Q687: [109 124 140 137 177 149 184 163 112]
Q783: [120 131 138 155 181 147 173 172 121]
Q533: [131 138 155 181 146 173 172 121 100]
Q764: [ 99 118 141 120 169 147 190 149 104]
Q827: [114 127 139 147 179 148 179 169 117]
asked: [141 120 169 147]
Q764
asked: [131 138 155 181 147 173 172 121]
Q783

Q899: [ 76  71  88 123 176 179  69 186 103  68  95]
Q478: [177  87 153 182 127 120 129  94 164  73 103]
Q971: [182 147 188 125 110 172 153 112 159 177 133]
Q2: [ 91 173  78 107 106  93 129 123  81 113 179]
Q782: [103  87 129  95 153 182 120  73 127 164 177]
Q560: [ 64 113  84 177 164  67 152 126 123 134  75]
Q951: [ 64 136 180 101 121 136 165  85 184 182 166]
Q818: [155 170 147  77  79 115  81 139 114  69 179]
Q521: [ 75 125  67 152 177 134  84 164 123 113  64]
order: [ 64  67  75  84 113 123 125 134 152 164 177]
Q521
key -> tag
[123] -> Q313
[140] -> Q918
[165] -> Q471
[164] -> Q54
[139] -> Q731
[124] -> Q194
join Q818 7: 
Q731
order: [177 164 127  73 120 182 153  95 129  87 103]
Q782
asked: [155 170 147  77  79 115  81 139 114  69 179]
Q818

Q172: [142 137 136 134 110 160  99 135 134 145 127 128 115 134]
Q518: [160 134  99 126 120 134  65 118 115 115 107 110 151 142]
Q785: [134 142 160 110 134  99 115 134 137 137 145 127 128 135]
order: [ 99 110 115 127 128 134 134 134 135 136 137 142 145 160]
Q172
order: [ 99 110 115 127 128 134 134 134 135 137 137 142 145 160]
Q785
asked: [ 99 126 120 134  65 118 115]
Q518
asked: [137 136 134 110 160  99 135]
Q172

Q272: [126 119 127 127 121 143 125 130 142 127 121 130 115 146 130 135 130 141
 108 122 129 131 118 126 119 147 124 100 129 122 130 125 128 151 128 117
 123 167 117 116 130 134 159 126 123 129 149 123 109]
Q822: [126 134 127 125 121 108 125 114 142 127  95 130 115 129 181 135 131 133
 126 119 129 131 138 122 137 130 124 118  97 122 127 124 128 156 128 123
 123 123 104 116 130 124 128 126 123 129 126 135 118]
Q408: [126 119 127 118 127 151 125 130 140 127 121 169 115 121 122 144 131 147
 130 122 129 124 118 126 132 130 124 118 129 122 127 139 128 151 128 117
 123 123 165 116 130 121 127 126 123 101 114 125 118]
Q36: [121 133 127 127 161 143 125 130 142 127 109 130 115 113 148 135 119 133
 124 109 129 131 118 123 126 130 124 108 135 122 127 156 140 151 128 119
 123 123 111 116 130 131 135 126 123 121 126 125 108]
Q780: [108 134 127 127  99 143 125 130 151 124 121 130 131 129 169 113 131 143
 124 126 127 131 114 140 126 130 134 120 122 131 135 125 128 117 138 123
 138 151 144 127 130 131 119 128 123 129 126  89 118]
Q841: [131 114 126 124 131 123 130 129 135 126 120 129 134 130 127 126 123 151
 128 124 140 169 122  99 138 144 128  89 134 131 143 127 131 108 151 125
 119 143 130 125 131 113 121 118 127 117 130 138 126]
Q903: [126 134 101 127 121 143 121 130 142 127 124 130 115 129 144 134 131 141
 178 122 130 113 134 126 126 107 124 164 119 122 127 125 130 151 128 117
 120 123 117 116 130 140 128 126 119 129 126 141 118]
Q837: [135 134 127 116 121 143 125 130 142 130 140 130 115 129 178 105 131 127
 124 122 129 131 127 126 126 130 124 118 129 100 127 125 121 131 128 117
 123 110 103 115 128 131 128 134 120 129 126 116 118]
Q277: [126 134 129 127 121 143 125 114 165 127 117 119 133 129 134 137 131 133
 115 132 129 153 118 126 126 128 124 151 129 114 104 125 128 151 128 117
 123 123 126 119 127 131 128 152 123 129 126 125 118]
Q196: [126 167 127 139 133 143 125 130 113 127 151 130 115 129 148 135 131 130
 124  97 129 130 118 126 127 130 124 117 128 126 133 125 128 151 138 123
 144 138 117 116 130 150 150 126 123 130 126 125 118]
Q401: [126 123 127 141 121 128 125 130 142 127 152 130 115  94 148 134 131 111
 124 122 129 131 125 100 126 130 124  87 129 122 157 125 128 151 123 117
 146 123 117 116 130 131 128 126 123 129 126 125 101]
asked: [151 138 123 144 138 117]
Q196
Table of tags by key:
[149] -> Q956
[148] -> Q861
[122] -> Q108
[123] -> Q224
[127] -> Q880
join Q401 14: 
Q861
asked: [131 128 117 123]
Q837
asked: [126 134 127 125 121 108 125 114 142 127  95 130 115 129 181 135 131 133
 126 119 129 131 138 122 137 130 124 118  97 122 127 124 128 156 128 123
 123 123 104 116 130 124 128 126 123 129 126 135 118]
Q822
asked: [126 119 127 127 121 143 125 130 142 127 121 130 115 146 130 135 130 141
 108 122 129 131 118 126 119 147 124 100 129 122 130 125 128 151 128 117
 123 167 117 116 130 134 159 126 123 129 149 123 109]
Q272
order: [118  89 126 129 123 128 119 131 130 127 144 151 138 123 138 117 128 125
 135 131 122 120 134 130 126 140 114 131 127 126 124 143 131 113 169 129
 131 130 121 124 151 130 125 143  99 127 127 134 108]
Q780

Q652: [111 116 137 131 120 137 111 130 129  92]
Q990: [ 91 116 137 120 131 127  96 140 167 153]
Q227: [102 146 124 142 142 111 101 148 158 161]
asked: [ 91 116 137 120 131 127]
Q990
asked: [111 101]
Q227
asked: [124 142]
Q227
key -> tag
[101] -> Q155
[96] -> Q78
[111] -> Q952
[153] -> Q613
[116] -> Q604
join Q990 6: 
Q78
asked: [116 137 131 120]
Q652

Q833: [106  93  92 105 170 109 105]
Q109: [ 97 113 135 120 172 127  73]
Q810: [104 110 150 123 168 128  70]
Q967: [124 162  89 132  86  94 131]
Q117: [106  93  92 105 170 109 147]
Q809: [101 115 139 122 163 122  64]
Q93: [104 144 121 128  72  99 116]
Q724: [104 144 121 128 149 148 144]
order: [ 73 127 172 120 135 113  97]
Q109
Table of tags by key:
[116] -> Q340
[64] -> Q375
[144] -> Q963
[65] -> Q996
[121] -> Q188
[63] -> Q535
[122] -> Q775
join Q809 6: 
Q375

Q574: [ 77 124 117 143 120 131 135 126 124 136 140 105 126 136 100 132 121 121
 119 108 118 109 148 126 126  99 130 130 142 140 171 127  99 130 136 138
 137 135 152 107 145 137 149 124 105 120 126 131 129 111 122]
Q498: [148 125 122 115 154 112 142 144 125 104 112 133 148  92 151 135 118  87
 114 158  98 158  97  96  82 153 118 136 158 101  77 125 146 116 111 113
 153 104  68 155 145 137 149 124 105 120 126 119 115 114 131]
Q439: [148 125 122 115 154 112 135 126 125 104 112 133 148  92 151 135 118  87
 114 158  98 158  97  96  82 153 118 136 158 101  77 125 146 116 111 113
 153 104  68 155 136 121 102 130 146  98 100 151 117  91 102]
Q330: [107 132 129 105 120 143 126  99 131 117 145 136 137 138 171 122 109 136
  99 126  77 148 124 126 126 100 119 142 108 135 152 124 111 120 135 130
 124 127 105 132 140 118 140 136 130 121 130 149 121 126 137]
tags:
[119] -> Q776
[87] -> Q835
[121] -> Q6
[120] -> Q286
[98] -> Q359
[99] -> Q517
join Q498 45: 
Q286
asked: [148 125 122 115 154 112 135 126 125 104 112 133 148  92 151 135 118  87
 114 158  98 158  97  96  82 153 118 136 158 101  77 125 146 116 111 113
 153 104  68 155 136 121 102 130 146  98 100 151 117  91 102]
Q439
asked: [107 132 129 105 120 143 126  99 131 117 145 136 137 138 171 122 109 136
  99 126  77 148 124 126 126 100 119 142 108 135 152 124 111 120 135 130
 124 127 105 132 140 118 140 136 130 121 130 149 121 126 137]
Q330
asked: [ 77 124 117 143 120 131 135 126 124 136 140 105 126 136 100 132 121 121
 119 108 118 109 148 126 126  99 130 130 142 140 171 127  99 130 136 138
 137 135 152 107 145 137 149 124 105 120 126 131 129 111 122]
Q574
order: [ 68  77  82  87  92  96  97  98 101 104 104 105 111 112 112 113 114 114
 115 115 116 118 118 119 120 122 124 125 125 125 126 131 133 135 136 137
 142 144 145 146 148 148 149 151 153 153 154 155 158 158 158]
Q498
order: [124 105 120 126 131 129 111 122  77 124 117 143 120 131 135 126 124 136
 140 105 126 136 100 132 121 121 119 108 118 109 148 126 126  99 130 130
 142 140 171 127  99 130 136 138 137 135 152 107 145 137 149]
Q574

Q80: [126 142 137 122 108 122 125 129 141 133 124 115 134 138 141 143 128 145
 117 143 155 125 133 125 125 107 130 100 122 128 128 125 127 135 147 132
 118 124 135]
Q940: [ 98 128 110 119 135 123 185 104 100 112 121 149 138 114  96 129 141 113
 124 139  86 122 110 175 124 138  94 150 139 128 128 136 140  99 138 100
 137 149 133]
Q399: [128 134 163 117 124 123 133 142 114 133 120 121 117 128 144 149 140 168
 133 145 118 139 121 130 128 128 112 134 119 119 116 124 123 145 140 123
 114 132 119]
Q262: [132  94 121 176 135 123 123 117 121 135 101 121 124 133 158 124 129 121
 128 101 125 118 149 143 115 123 140 173 114 117 110 138 109 142 101 139
 124 122 103]
Q73: [115 144 139 137  90 112  97 141 173 142 197 113 167 140 109 163 123 108
 113  90 121 115 121 108 138 119 141 106 139 151 140 114 144 143 147 136
 108 128 180]
Q532: [128 134 163 117 124 123 133 142 114 133 120 121 117 128 144 149 140 168
 133 145 118 139 121 130 163 138 138 115 107 163 122  94 123 110 128 194
 107 129 140]
asked: [163 122  94 123]
Q532
order: [100 107 108 115 117 118 122 122 122 124 124 125 125 125 125 125 126 127
 128 128 128 129 130 132 133 133 134 135 135 137 138 141 141 142 143 143
 145 147 155]
Q80
asked: [ 98 128 110 119 135 123 185 104 100 112 121 149 138 114  96 129 141 113
 124 139  86 122 110 175 124 138  94 150 139 128 128 136 140  99 138 100
 137 149 133]
Q940
key -> tag
[121] -> Q180
[122] -> Q64
[112] -> Q214
[134] -> Q269
[113] -> Q204
[133] -> Q972
join Q399 11: 
Q180

Q247: [130 140 115 133 146 130 136 129 118 129 160 140 133]
Q470: [146 115 159 133 140 131 129 140 129 136 118 133 130]
Q434: [159 130 136 129 115 146 140 130 129 118 140 133 133]
key -> tag
[129] -> Q935
[130] -> Q872
[140] -> Q539
join Q434 7: 
Q872
asked: [129 118 140 133 133]
Q434
order: [140 133 130 140 115 133 146 130 136 129 118 129 160]
Q247
asked: [130 140 115 133 146 130 136 129 118 129 160 140 133]
Q247
order: [133 133 140 118 129 130 140 146 115 129 136 130 159]
Q434

Q989: [103 108 117 118 102 118 109 155 144 108  97 110 102 127  78 114 101 144
 137 143 140 110  94 142 170 107 119 125  98  93  88 129 116  91 104 108
 107 134 103 111 129  80 112 171 107  77 123 141 102  83 137  83 115 131
 126 102 151 116 122 116 151 113]
Q597: [127 129 114 140  97 141 134 117  77 142 144  94 151 101 111 155 113  88
 171 102 118 104  98 117 102  91 112 116 103 151 102 107  80 110 118  83
 137 109  78  93 116 107 119 137 122 102 131 115 108 103 170  83 144 125
 123 143 108 108 110 126 129 107]
Q69: [106 153 121 154 124  82 157 153 146 101  82 105 103 163 116 134 105 113
  89 128 111 123 112 109 121 103 155 121 108  94 110 100 148  93 103 144
  97 100 158 107 157 102 101  93  93 145 100 103 118 108 101 112  93 110
 150  99  94 121 106 100  97 149]
Q531: [117 127 128 124 165 104 127 146 174 108  96 145  90 158 130  96 129 150
  76 142 125 141 149 123 152 145 152 141 134  99 150 133 167 131 117 166
 106 130 175 156 141 134 124 106 113 157 112 129 135 136  74 162 100 120
 131 109 137 135 130 118 114 145]
Q56: [178 132 177  98  92 136  96  80 149  80 154 131 154  92 180 102 181 115
 134 174 181 173 109 110 153 139  81 107 165  89 105 116  97 171 170 104
 101 176 116 114  87 172  99 144 169  90 176 171 180 179 135 111  98  87
 144 104 143 177 121  92  93  96]
Q106: [111 108 107  99 115 148 108  97 114 139 102 151 127 124 113 122 124  90
 110 148 111 123 107 101 145 110 125 150 143 106 101  91 121 101 141 108
 105 156 106 142 149 103 115 131 104 109 104 100  99 109 118 106 143 151
 119 150 106 114 112 105 106 114]
Q665: [126 125 125 124 125 127 125 126 125 125 126 125 125 125 126 126 126 125
 126 125 126 126 125 124 125 125 124 127 125 126 126 125 125 126 126 124
 125 126 125 126 124 126 125 127 125 126 126 126 126 126 126 125 125 125
 125 127 127 126 124 125 125 124]
Q273: [161 103 154  86 111 156  83  80 128 118 169 152 154  82 159 102 167 140
 147 149 161 149 133 137 141 157  82 114 164 126 125 146 104 171 163 111
 136 170 105 135  86 164 135 152 173  92 164 164 158 167 139 136 134 122
 113 126 155 153 145 131 132  99]
Q542: [152 164 180 164 109  98 156 113 156 108 142 142 179 139 166 135 157 132
 129 178 163 147 124 157 159 148 147  82 168 105  79 133 133 127 144 153
 138 139 158  84 164 128 125 110 163 101 149 138 168 163 142 120 131 135
 167  84  92 156 158 125 119 169]
Table of tags by key:
[114] -> Q747
[106] -> Q118
[122] -> Q950
[134] -> Q195
join Q69 15: 
Q195
order: [110 104 119 118 116 102 123 102 137 113 131 108 110 107 111 170 137 108
 116 129 142 117 107 107  97 129 114 108  77 127 125  94 109  98 151 144
 101 102 103 151  83 122  93  83 102 134 115 171 103  91 141 116 144 118
 112  88 155 143  80 126  78 140]
Q989
asked: [103 163 116 134 105 113  89 128 111]
Q69
asked: [106 153 121 154 124  82 157 153 146 101  82 105 103 163 116 134 105 113
  89 128 111 123 112 109 121 103 155 121 108  94 110 100 148  93 103 144
  97 100 158 107 157 102 101  93  93 145 100 103 118 108 101 112  93 110
 150  99  94 121 106 100  97 149]
Q69
order: [107 129 126 110 108 108 143 123 125 144  83 170 103 108 115 131 102 122
 137 119 107 116  93  78 109 137  83 118 110  80 107 102 151 103 116 112
  91 102 117  98 104 118 102 171  88 113 155 111 101 151  94 144 142  77
 117 134 141  97 140 114 129 127]
Q597
asked: [117 127 128 124 165 104 127 146 174 108  96 145  90 158 130  96 129 150
  76 142 125 141 149 123 152 145 152 141 134  99 150 133 167 131 117 166
 106 130 175 156 141 134 124 106 113 157 112 129 135 136  74 162 100 120
 131 109 137 135 130 118 114 145]
Q531

Q484: [162 135 134 134 150 126 134  79 118 138 178 156 121 150 143 151 146 148
 101 110 107 172 130]
Q482: [109 107 172 130 132 124 105 141 131 150  97 112 171  96 126 151  96  71
 136  93 113 120 111]
Q739: [124 152 173 139 157 143 157 114 140 112 135 107 112 120 119 181 121 129
 149 127 132 139 103]
tags:
[133] -> Q762
[134] -> Q722
[172] -> Q553
[173] -> Q672
[71] -> Q229
join Q482 2: 
Q553
asked: [112 135 107 112 120]
Q739
asked: [162 135 134 134 150 126 134  79 118 138 178 156 121 150 143 151 146 148
 101 110 107 172 130]
Q484
asked: [110 107 172 130]
Q484
order: [ 79 101 107 110 118 121 126 130 134 134 134 135 138 143 146 148 150 150
 151 156 162 172 178]
Q484

Q522: [187  95 134 104]
Q964: [187 149 150 143]
Q987: [ 94 104 187 134]
Q855: [157 151 116 113]
Q975: [145 127 136 128]
Q285: [146 126 127  96]
Q717: [186 107 129 110]
Q715: [186 106 110 129]
asked: [126 127  96]
Q285
order: [113 116 151 157]
Q855
order: [134 104  95 187]
Q522
order: [110 186 107 129]
Q717
Table of tags by key:
[130] -> Q239
[96] -> Q545
[186] -> Q355
[129] -> Q127
[128] -> Q406
[95] -> Q336
join Q715 3: 
Q127
asked: [157 151 116 113]
Q855
asked: [127  96]
Q285

Q849: [120 182 122 131 142 132 133 111 110 132 115 124  90 129 135 129]
Q769: [127 123 150 111 108 149 112 122 127 127 128 138 172 114 143 124]
Q217: [132 142 111 129 135 120 182 115 110 131 132 129 124 122  90 132]
Q645: [124 152 142 122 121 137 122 137 107 141 121 114 159 133 128 133]
Q169: [134 151 136 125 126 104 111 133 128 146 125 121 150 113  81 150]
Q306: [124  67 125 110 135 129 121 131 156 159 132 124  90 121 121 126]
Q82: [127 165 128 163 127 127 152 133 103 137 129 140 123 123 110 111]
asked: [128 163 127]
Q82
asked: [ 90 132]
Q217
order: [129 135 129  90 124 115 132 110 111 133 132 142 131 122 182 120]
Q849

